Look-ups in named tables: a row name and a column name give one cell, copied from the table.

Table pevafu
	ladepu	fikatos	tusipob	pobog	ziki
makena	75636	61611	75592	27657	17457
tomen	24326	56368	89618	51358	15533
kop	76643	22508	90934	18932	59574
lamo	41893	78989	40071	58897	58297
sabol	55125	17642	56921	43840	23469
reg	71026	33418	80182	30764	88660
karo	37803	47159	16184	89577	69492
zira	78658	31590	44570	82355	60517
nusabam	60687	73812	86359	14763	70447
gito	17016	44194	53087	36772	63423
panu	78211	53652	58936	13597	91330
zum	80936	57263	21550	30648	21137

What is the tusipob of nusabam in pevafu? 86359
What is the ladepu of makena in pevafu? 75636
What is the ziki of sabol in pevafu? 23469
What is the pobog of panu in pevafu? 13597
What is the tusipob of makena in pevafu? 75592
What is the fikatos of nusabam in pevafu? 73812
What is the ladepu of sabol in pevafu? 55125
What is the tusipob of karo in pevafu? 16184
What is the pobog of makena in pevafu? 27657
What is the ziki of zum in pevafu? 21137
What is the tusipob of reg in pevafu? 80182
What is the pobog of sabol in pevafu? 43840
What is the pobog of lamo in pevafu? 58897

gegan
         sibok  mefaso  kovori  faz  tosiz
batos       58      69      64   53     29
tanebol     36      31       2    1     30
pevove      29      27      10   11     30
vefanid     77      74      65   51     17
soso        23      16      21   44     97
rinit        7      28      34   51     67
fumem       46      60      72   60     46
nuf         74      87      57   70     91
misika      28      10       5   20     38
per         32      36      32   39     57

What is the mefaso of vefanid in gegan? 74
What is the faz of soso in gegan? 44
What is the kovori of rinit in gegan? 34
What is the kovori of pevove in gegan? 10
What is the sibok of pevove in gegan? 29
What is the sibok of tanebol in gegan? 36
What is the faz of fumem in gegan? 60
What is the sibok of batos in gegan? 58
What is the tosiz of nuf in gegan? 91
What is the kovori of per in gegan? 32
What is the faz of vefanid in gegan? 51
What is the mefaso of fumem in gegan? 60
What is the faz of per in gegan? 39
What is the faz of pevove in gegan? 11
What is the faz of nuf in gegan? 70
What is the kovori of fumem in gegan? 72
What is the tosiz of batos in gegan? 29
What is the mefaso of nuf in gegan? 87
What is the tosiz of tanebol in gegan? 30

kor
fields: gis, vazi
bameses: [229, 31]
muzor: [97, 146]
penom: [16, 155]
duto: [32, 52]
gulumo: [29, 118]
nufatif: [157, 24]
kimerap: [16, 131]
bufo: [82, 145]
sut: [71, 131]
tinos: [36, 137]
sil: [86, 148]
tapil: [28, 97]
vobane: [107, 165]
mel: [183, 50]

What is the vazi of bameses in kor? 31
What is the gis of muzor in kor? 97
What is the gis of nufatif in kor? 157
What is the vazi of bufo in kor? 145
What is the vazi of tinos in kor? 137
What is the vazi of gulumo in kor? 118
What is the vazi of penom in kor? 155
What is the vazi of duto in kor? 52
What is the gis of gulumo in kor? 29
What is the gis of mel in kor? 183
What is the gis of bufo in kor? 82
What is the vazi of sil in kor? 148
What is the gis of sut in kor? 71
What is the gis of bameses in kor? 229
What is the vazi of vobane in kor? 165
What is the gis of tapil in kor? 28
What is the vazi of mel in kor? 50
What is the gis of kimerap in kor? 16
What is the gis of sil in kor? 86

gava:
fields: rofos, nilutek, ginipaz
lur: [770, 105, 118]
kop: [639, 407, 576]
selug: [532, 100, 416]
neb: [103, 63, 672]

ginipaz of lur: 118
rofos of selug: 532
ginipaz of kop: 576
rofos of kop: 639
rofos of neb: 103
ginipaz of neb: 672
nilutek of lur: 105
nilutek of neb: 63
nilutek of kop: 407
rofos of lur: 770
ginipaz of selug: 416
nilutek of selug: 100

latosi.tsv
	zik	big
vurefo	0.29	0.29
kib	0.62	0.50
pirug	0.51	0.24
maf	0.61	0.53
vig	0.29	0.76
sefomon	0.64	0.20
bas	0.52	0.38
vevalig	0.67	0.43
sesirik	0.63	0.53
kotul	0.67	0.33
nuf	0.09	0.51
dotu	0.45	0.64
pof	0.49	0.51
fos	0.25	0.52

kotul, zik => 0.67
bas, zik => 0.52
pof, big => 0.51
vurefo, zik => 0.29
bas, big => 0.38
vig, zik => 0.29
vevalig, zik => 0.67
pof, zik => 0.49
maf, zik => 0.61
sefomon, zik => 0.64
nuf, zik => 0.09
vevalig, big => 0.43
kib, big => 0.50
maf, big => 0.53
Which row has the largest big? vig

zasa
|  | tez | derufan | gop | gozirer | zenuva | dekofez | kon | voni | zivilo |
|---|---|---|---|---|---|---|---|---|---|
| fupopi | 52.1 | 33.3 | 48.4 | 54.6 | 50.3 | 49.6 | 52.4 | 52.9 | 57.4 |
| sog | 53.5 | 51.0 | 40.3 | 62.3 | 52.7 | 51.6 | 51.3 | 50.1 | 36.2 |
| dones | 50.7 | 65.3 | 71.6 | 54.8 | 56.1 | 60.3 | 51.7 | 51.2 | 26.2 |
| voned | 53.1 | 48.9 | 43.3 | 61.3 | 57.0 | 53.6 | 53.1 | 54.0 | 88.4 |
| pogenek | 49.3 | 76.7 | 77.0 | 46.9 | 46.1 | 60.4 | 50.5 | 51.2 | 47.5 |
| bonu | 54.3 | 50.4 | 62.8 | 54.9 | 48.3 | 54.5 | 51.7 | 51.7 | 58.4 |
| muf | 49.2 | 65.5 | 38.2 | 46.7 | 55.1 | 41.2 | 59.2 | 50.7 | 53.8 |
| niz | 51.7 | 35.3 | 30.9 | 56.3 | 51.0 | 50.9 | 51.4 | 49.8 | 40.2 |
| pozadov | 51.9 | 58.1 | 64.7 | 52.9 | 49.2 | 57.0 | 51.7 | 51.6 | 73.1 |
| pon | 49.9 | 63.0 | 62.4 | 46.2 | 50.3 | 60.8 | 56.9 | 51.8 | 5.0 |
| lik | 51.6 | 50.3 | 39.8 | 49.8 | 51.6 | 48.0 | 50.0 | 50.3 | 86.0 |
| sel | 51.9 | 50.7 | 34.8 | 48.0 | 50.2 | 59.1 | 51.6 | 52.1 | 42.2 |
| pudo | 54.5 | 58.2 | 32.4 | 56.4 | 54.4 | 53.9 | 49.2 | 52.2 | 58.0 |

What is the derufan of lik in zasa? 50.3
What is the kon of dones in zasa? 51.7
What is the zivilo of sel in zasa? 42.2
What is the tez of lik in zasa? 51.6
What is the zenuva of voned in zasa? 57.0
What is the derufan of bonu in zasa? 50.4
What is the voni of muf in zasa? 50.7
What is the gozirer of sel in zasa? 48.0
What is the derufan of pudo in zasa? 58.2
What is the kon of bonu in zasa? 51.7
What is the voni of sog in zasa? 50.1
What is the zenuva of lik in zasa? 51.6
What is the gozirer of pogenek in zasa? 46.9
What is the voni of fupopi in zasa? 52.9
What is the dekofez of pudo in zasa? 53.9
What is the gop of pudo in zasa? 32.4
What is the tez of voned in zasa? 53.1
What is the gozirer of lik in zasa? 49.8
What is the dekofez of sel in zasa? 59.1
What is the derufan of niz in zasa? 35.3
Row with the largest zivilo: voned

